Below is a small trained network, with its code and all its weights. Each question gives an input and a class and asks what happens when units are switched off, that is, made to give their printed mean instead of their output.

import numpy as np


def w(rows, s, z=0):
    codes = np.array(rows[::2]) - 128.0
    scale = np.full(codes.shape[1], s)
    scale[-1] = z or s
    return codes * scale


def norm(h):
    return h / np.sqrt((h * h).mean(-1, keepdims=True) + 1e-5)


def f(y):
    return np.maximum(y, 0)


def log_softmax(a):
    a = a - a.max(-1, keepdims=True)
    return a - np.log(np.exp(a).sum(-1, keepdims=True))


def net(x, mask):
    res = np.array(x, float).reshape(1, 2) / 4 @ E
    u = 0
    for l in range(2):
        y = f(norm(res) @ A[l][:, :-1].T + A[l][:, -1])
        res = res + np.where(mask[u : u + 9], y, B[l][:, -1]) @ B[l][:, :-1]
        u += 9
    return log_softmax(norm(res)[-1] @ U[:, :-1].T + U[:, -1])


A, B = {}, {}
E = w([
[110,67,161,59,87],'x0',
[45,170,196,246,48],'x1',
],0.013)
A[0] = w([
[125,112,133,61,172,252],'L0N0',
[162,156,119,133,161,136],'L0N1',
[40,86,135,103,114,183],'L0N2',
[156,43,162,88,107,140],'L0N3',
[133,86,134,159,136,41],'L0N4',
[134,181,54,95,248,96],'L0N5',
[146,134,146,95,115,6],'L0N6',
[146,162,138,159,145,124],'L0N7',
[144,121,147,138,128,60],'L0N8',
],0.012,0.0022)
B[0] = w([
[178,109,137,84,205,218],'L0N0',
[41,73,56,101,152,174],'L0N1',
[55,138,165,212,189,197],'L0N2',
[107,99,70,255,131,209],'L0N3',
[98,168,124,138,120,128],'L0N4',
[158,174,73,50,111,254],'L0N5',
[121,118,45,169,135,141],'L0N6',
[48,58,128,176,62,172],'L0N7',
[142,102,127,137,178,128],'L0N8',
],0.0071,0.0083)
A[1] = w([
[150,187,96,115,170,209],'L1N0',
[99,251,203,153,98,228],'L1N1',
[132,118,95,119,166,198],'L1N2',
[124,59,161,159,114,254],'L1N3',
[117,46,190,48,151,26],'L1N4',
[238,141,112,51,150,72],'L1N5',
[104,127,72,74,140,64],'L1N6',
[141,198,114,158,133,35],'L1N7',
[98,119,112,143,162,11],'L1N8',
],0.015,0.0022)
B[1] = w([
[98,32,166,124,44,202],'L1N0',
[178,235,184,1,126,254],'L1N1',
[250,134,168,82,100,205],'L1N2',
[169,199,137,117,153,215],'L1N3',
[101,197,30,214,111,170],'L1N4',
[41,138,244,108,173,248],'L1N5',
[176,129,168,209,115,214],'L1N6',
[60,64,48,108,120,158],'L1N7',
[105,59,31,86,109,152],'L1N8',
],0.0097,0.0093)
U = w([
[160,48,72,143,44,106],'0',
[161,44,187,48,182,163],'1',
[17,115,149,209,187,98],'2',
[102,254,194,149,111,168],'3',
[173,98,30,193,219,118],'4',
[77,106,128,123,148,5],'5',
[42,133,49,91,88,103],'6',
],0.019,0.011)

Each question gives the input, the list of numbers given to net, and the class t.
The units are the neurons (one row each of A and B). Each row of codes is followed by its name. A weight is (code - 128) times the scale printed after its matrix; where a second scale follows, it is the last column's (A, B and U).
mask holds one flag per neuron, layer by layer. A switched-off neuron (its flag False) gives its mean, the last column of its row in B, instead of its output. The means were averaged over made-up inputs and are rounded, as every weight is.
A unit's drop is (log p(t) with every unit on - log p(t) with that unit switched off) / (log p(t) with every unit on - log p(t) with every unit switched off).
The circuit of an input: a set's keep is (log p(t) with only the set's units on - log p(t) with every unit switched off) / (log p(t) with every unit on - log p(t) with every unit switched off). Starting from the 12 units with the biggest drops (on a tie, the unit counted first), units are removed one at a time, each time the one whose removal leaves the highest keep (on an exact tie, the one counted first), for as long as the keep stays at least 0.8.
circuit, biggest first: the units of the circuit, biggest drop first
most important unit: the unit with the biggest drop
top k neurons: the k neurons with the biggest drops, biggest first
k most important neurons of layer l: the k neurons of layer l with the biggest drops, biggest first
drop of u: that unit's drop, to one decimal
input [-6,2], class 6: most important unit -> L1N7
input [6,-4], class 4: circuit, biggest first -> (L1N4, L1N1)
input [0,0], class 0: top 4 neurons -> (L0N0, L0N5, L0N7, L0N2)
input [4,1], class 2: top 2 neurons -> (L0N3, L1N1)
input [7,2], class 2: 2 most important neurons of layer 1 -> (L1N1, L1N2)
input [8,-5], class 4: top 2 neurons -> (L1N4, L0N3)
input [-3,-1], class 1: top 2 neurons -> (L0N5, L0N3)
input [6,-3], class 4: top 2 neurons -> (L1N4, L0N3)
input [-8,0], class 0: drop of L1N0 -> 0.1
input [6,0], class 4: drop of L1N5 -> 0.3
input [3,0], class 4: drop of L1N5 -> 0.2
